Below are the code and all the weights of a small trained network. Each question names an input and a target symbol and asks about switching units off, where a switched-off unit gives its printed mean instead of its output.

import numpy as np


def w(rows, s, z=0):
    codes = np.array(rows[::2]) - 128.0
    scale = np.full(codes.shape[1], s)
    scale[-1] = z or s
    return codes * scale


def f(y):
    return y / 2 * (1 + np.tanh(0.7978845608 * (y + 0.044715 * y**3)))


def softmax(a):
    e = np.exp(a - a.max(-1, keepdims=True))
    return e / e.sum(-1, keepdims=True)


def log_softmax(a):
    a = a - a.max(-1, keepdims=True)
    return a - np.log(np.exp(a).sum(-1, keepdims=True))


def net(x, mask):
    ids = ['ΘΠαβγδμξστφψω'.index(c) for c in x.split()]
    T = len(ids)
    res = E[ids] + P[:T]
    u = 0
    for l in range(2):
        q, k, v = (res @ M[l].T for M in (Q, K, V))
        z = softmax(np.where(np.tri(T) > 0, q @ k.T / 2**0.5, -1e9)) @ v
        res = res + np.where(mask[u], z, O[l][:, -1]) @ O[l][:, :-1]
        u += 1
        y = f(res @ A[l][:, :-1].T + A[l][:, -1])
        res = res + np.where(mask[u : u + 16], y, B[l][:, -1]) @ B[l][:, :-1]
        u += 16
    return log_softmax(res[-1] @ U[:, :-1].T + U[:, -1])


Q, K, V, O, A, B = {}, {}, {}, {}, {}, {}
E = w([
[165,131,195,135,191,70,176,74,191],'Θ',
[172,176,123,199,136,146,78,17,105],'Π',
[81,92,31,143,142,177,83,130,47],'α',
[90,154,174,122,178,216,189,77,109],'β',
[137,97,105,100,254,193,200,213,108],'γ',
[145,197,149,182,76,198,137,185,102],'δ',
[191,116,213,83,213,73,120,133,63],'μ',
[124,106,104,182,145,79,46,189,194],'ξ',
[128,97,77,157,150,63,80,62,58],'σ',
[90,118,168,105,82,129,151,64,189],'τ',
[224,186,174,41,119,174,95,152,138],'φ',
[17,160,82,141,94,138,166,70,111],'ψ',
[155,169,4,60,190,105,90,71,181],'ω',
],0.007)
P = w([
[147,4,155,116,105,203,73,76,177],'0',
[150,20,161,125,90,181,87,88,156],'1',
[145,79,142,152,111,167,106,92,149],'2',
[145,108,137,170,118,145,123,96,138],'3',
[149,130,124,165,119,135,138,111,129],'4',
[139,160,120,180,128,114,148,120,116],'5',
[123,190,127,149,128,106,147,127,94],'6',
[101,217,134,131,122,81,158,147,88],'7',
[103,234,126,147,131,79,161,143,86],'8',
],0.0036)
Q[0] = w([
[168,158,202,74,71,194,188,7,55],'0.h0',
[85,191,158,193,223,122,200,213,122],'0.h0',
],0.015)
K[0] = w([
[112,197,157,95,168,95,243,134,42],'0.h0',
[189,6,136,164,186,212,186,140,140],'0.h0',
],0.015)
V[0] = w([
[162,172,132,90,43,114,145,69,78],'0.h0',
[78,118,193,119,103,95,2,128,181],'0.h0',
],0.0076)
O[0] = w([
[89,64,121,126,191,170,80,164,206,2],'0.h0',
[183,64,4,104,127,127,242,121,139,76],'0.h0',
],0.0036,0.00087)
A[0] = w([
[32,124,111,139,86,193,190,127,110,221],'0.n0',
[182,143,137,160,80,197,34,223,164,252],'0.n1',
[113,225,97,129,51,52,104,125,61,233],'0.n2',
[135,187,97,169,130,61,97,99,188,113],'0.n3',
[157,45,182,172,177,40,33,102,110,189],'0.n4',
[97,102,73,88,142,137,94,126,155,116],'0.n5',
[131,86,194,105,158,121,183,89,180,194],'0.n6',
[127,142,138,122,153,97,129,126,89,172],'0.n7',
[108,105,136,127,190,143,96,158,181,195],'0.n8',
[65,111,78,134,111,124,95,82,140,177],'0.n9',
[128,100,181,149,115,244,79,33,90,131],'0.n10',
[254,158,113,29,105,141,81,49,145,183],'0.n11',
[86,60,58,174,104,92,98,52,55,220],'0.n12',
[61,86,152,130,59,113,78,51,230,221],'0.n13',
[134,104,58,83,152,125,160,114,176,108],'0.n14',
[115,59,48,106,180,200,126,191,107,146],'0.n15',
],0.009,0.0015)
B[0] = w([
[85,161,122,58,124,184,178,165,103,215],'0.n0',
[160,155,154,139,85,167,111,235,187,234],'0.n1',
[93,237,91,219,187,139,141,142,93,234],'0.n2',
[130,151,95,213,175,123,147,90,204,163],'0.n3',
[111,88,148,153,127,30,95,168,72,199],'0.n4',
[138,100,71,136,135,118,150,146,168,127],'0.n5',
[136,61,160,151,169,118,183,92,129,170],'0.n6',
[115,154,141,124,140,105,115,135,98,160],'0.n7',
[127,86,146,111,156,122,108,147,161,148],'0.n8',
[134,152,82,98,80,98,143,133,163,174],'0.n9',
[201,121,117,110,110,191,122,8,101,255],'0.n10',
[189,159,214,71,158,82,90,130,175,236],'0.n11',
[140,164,56,80,59,85,79,117,105,239],'0.n12',
[76,94,187,115,27,64,144,90,177,190],'0.n13',
[154,95,66,156,163,115,168,130,170,131],'0.n14',
[163,28,88,123,152,195,87,165,154,167],'0.n15',
],0.013,0.0022)
Q[1] = w([
[228,109,174,141,229,29,87,151,147],'1.h0',
[174,161,187,102,165,255,177,182,115],'1.h0',
],0.018)
K[1] = w([
[190,105,188,129,229,29,98,160,93],'1.h0',
[205,153,174,145,162,252,134,160,138],'1.h0',
],0.019)
V[1] = w([
[165,7,131,122,112,167,115,82,179],'1.h0',
[130,153,118,128,122,115,103,153,144],'1.h0',
],0.011)
O[1] = w([
[67,253,109,194,195,120,129,171,90,251],'1.h0',
[165,137,137,110,118,110,136,108,107,174],'1.h0',
],0.0043,0.0026)
A[1] = w([
[53,61,156,197,109,108,24,223,217,10],'1.n0',
[154,112,120,69,125,122,156,104,249,156],'1.n1',
[157,137,81,138,120,178,118,162,93,152],'1.n2',
[154,28,203,148,134,73,179,77,102,88],'1.n3',
[133,77,194,106,170,194,144,65,72,109],'1.n4',
[128,130,67,180,144,61,170,111,78,56],'1.n5',
[120,199,171,174,71,121,79,71,112,97],'1.n6',
[94,143,255,155,133,161,193,86,190,181],'1.n7',
[108,30,131,68,103,168,169,45,160,71],'1.n8',
[138,72,93,135,44,170,106,148,157,162],'1.n9',
[206,37,188,84,92,180,135,127,134,185],'1.n10',
[116,30,110,149,206,183,136,176,154,21],'1.n11',
[50,156,80,134,87,110,174,90,153,2],'1.n12',
[187,51,126,89,87,83,65,126,210,68],'1.n13',
[109,137,165,211,66,112,155,156,126,172],'1.n14',
[118,128,63,204,198,183,125,150,122,82],'1.n15',
],0.0086,0.0019)
B[1] = w([
[162,234,129,104,134,107,251,149,90,166],'1.n0',
[143,129,145,140,159,105,191,176,228,200],'1.n1',
[128,88,74,152,116,156,112,145,126,201],'1.n2',
[98,68,124,205,164,76,126,178,18,191],'1.n3',
[110,205,85,146,229,175,117,108,91,200],'1.n4',
[128,174,162,156,83,122,74,114,181,187],'1.n5',
[199,83,160,161,87,162,158,57,94,254],'1.n6',
[33,100,108,157,86,128,67,109,195,242],'1.n7',
[38,158,153,82,82,127,188,69,138,185],'1.n8',
[123,118,124,135,54,159,154,180,108,195],'1.n9',
[170,133,174,133,162,180,56,196,177,217],'1.n10',
[207,77,208,141,145,114,159,34,70,159],'1.n11',
[158,120,191,54,153,110,141,187,120,190],'1.n12',
[147,170,48,72,152,87,86,75,91,219],'1.n13',
[127,101,89,143,131,153,208,147,148,180],'1.n14',
[157,56,117,55,152,117,138,102,144,210],'1.n15',
],0.012,0.0057)
U = w([
[48,54,138,204,114,70,129,88,175,116],'Θ',
[222,82,181,167,149,146,150,10,117,60],'Π',
[108,99,3,71,69,96,33,104,81,106],'α',
[46,228,94,138,170,199,97,53,100,30],'β',
[162,71,158,100,227,117,110,148,48,165],'γ',
[136,96,41,190,70,216,102,186,129,178],'δ',
[85,136,151,221,157,65,88,175,69,114],'μ',
[157,212,65,169,173,72,190,136,156,120],'ξ',
[179,164,113,151,53,88,61,18,86,53],'σ',
[74,93,180,87,69,107,167,84,166,193],'τ',
[153,186,199,174,98,193,42,198,169,255],'φ',
[132,231,168,72,92,112,211,165,66,138],'ψ',
[158,178,125,108,188,97,58,137,222,67],'ω',
],0.0033,0.0017)

Each question gives the input, a string of symbols that net reads in full, and the target symbol t.
The units are the heads (2 rows each of Q, K, V and O) and the neurons (one row each of A and B). Each row of codes is followed by its name. A weight is (code - 128) times the scale printed after its matrix; where a second scale follows, it is the last column's (O, A, B and U).
mask holds one flag per unit, layer by layer, with each layer's heads first. A switched-off unit (its flag False) gives its mean, the last column of its rows in O or B, instead of its output. The means were averaged over made-up inputs and are rounded, as every weight is.
A unit's drop is (log p(t) with every unit on - log p(t) with that unit switched off) / (log p(t) with every unit on - log p(t) with every unit switched off).
The circuit of an input: a set's keep is (log p(t) with only the set's units on - log p(t) with every unit switched off) / (log p(t) with every unit on - log p(t) with every unit switched off). Starting from the 12 units with the biggest drops (on a tie, the unit counted first), units are removed one at a time, each time the one whose removal leaves the highest keep (on an exact tie, the one counted first), for as long as the keep stays at least 0.8.
units of the circuit, in order: the units of the circuit, biggest drop first
top k neurons: the k neurons with the biggest drops, biggest first
top k neurons in layer l: the k neurons of layer l with the biggest drops, biggest first
drop when u is switched off: that unit's drop, to one decimal
input β γ Θ δ δ γ Π μ γ, target γ: top neuron in layer 1 : (1.n11)
input Θ σ β γ φ ψ γ α Π, target σ: top 2 neurons in layer 1 : (1.n5 1.n6)
input σ δ ξ, target ψ: units of the circuit, in order : (1.n0 0.n1)
input ξ ξ β φ ψ, target ψ: top 2 neurons in layer 0 : (0.n0 0.n12)
input φ μ β σ ψ μ μ, target μ: top 2 neurons : (0.n4 1.n3)
input μ Π α δ ω δ, target δ: top 2 neurons : (0.n1 0.n11)
input σ μ σ, target σ: top 2 neurons in layer 1 : (1.n5 1.n6)
input ψ α Θ γ τ, target Θ: top 3 neurons : (1.n7 0.n13 0.n6)
input Π ψ ω φ ξ δ μ α β, target β: top 2 neurons : (1.n4 1.n8)
input α δ δ μ ψ τ, target Θ: units of the circuit, in order : (1.n3 1.n7 0.n13 0.n6)
input φ Θ δ φ φ δ σ, target α: top 2 neurons : (0.n12 1.n13)
input ω τ τ, target τ: units of the circuit, in order : (0.n13 1.n8)
input δ ψ φ τ β, target β: top 2 neurons : (1.n4 0.n10)
input φ δ σ Θ, target Θ: top 2 neurons : (1.n7 0.n6)
input β ψ σ, target α: units of the circuit, in order : (0.n12 1.n13 1.h0)
input γ Θ ψ β Θ ψ Π γ ψ, target ψ: units of the circuit, in order : (1.n12 0.n0 1.n7 0.n12)
input γ μ σ ω ψ γ τ Θ δ, target φ: top 2 neurons : (1.n10 0.n1)
input ξ τ ξ μ ω ψ Π γ, target γ: top 2 neurons : (1.n6 0.n15)
input σ ψ μ Π α, target δ: top 3 neurons in layer 1 : (1.n9 1.n2 1.n13)
input Θ ψ φ, target ω: top 4 neurons : (0.n11 1.n13 1.n1 1.n9)
input ω δ γ ψ μ, target γ: top 2 neurons : (1.n3 0.n4)
input δ ψ α Π β δ τ, target τ: top 2 neurons in layer 1 : (1.n12 1.n8)
input γ α δ γ σ ω, target ξ: top 2 neurons : (1.n1 0.n3)
input φ ω ξ γ Π τ β δ, target φ: top neuron : (0.n1)
input φ τ φ μ β ψ β γ Π, target σ: top 2 neurons in layer 0 : (0.n4 0.n0)
input β ψ γ γ α ω ω, target ξ: top 2 neurons : (1.n1 0.n11)
input β ω δ γ, target Π: top 3 neurons in layer 1 : (1.n11 1.n8 1.n12)
input ω δ ψ ψ γ β μ, target μ: top 2 neurons in layer 1 : (1.n3 1.n15)
input α δ μ, target γ: drop when 0.n11 is switched off : 0.1
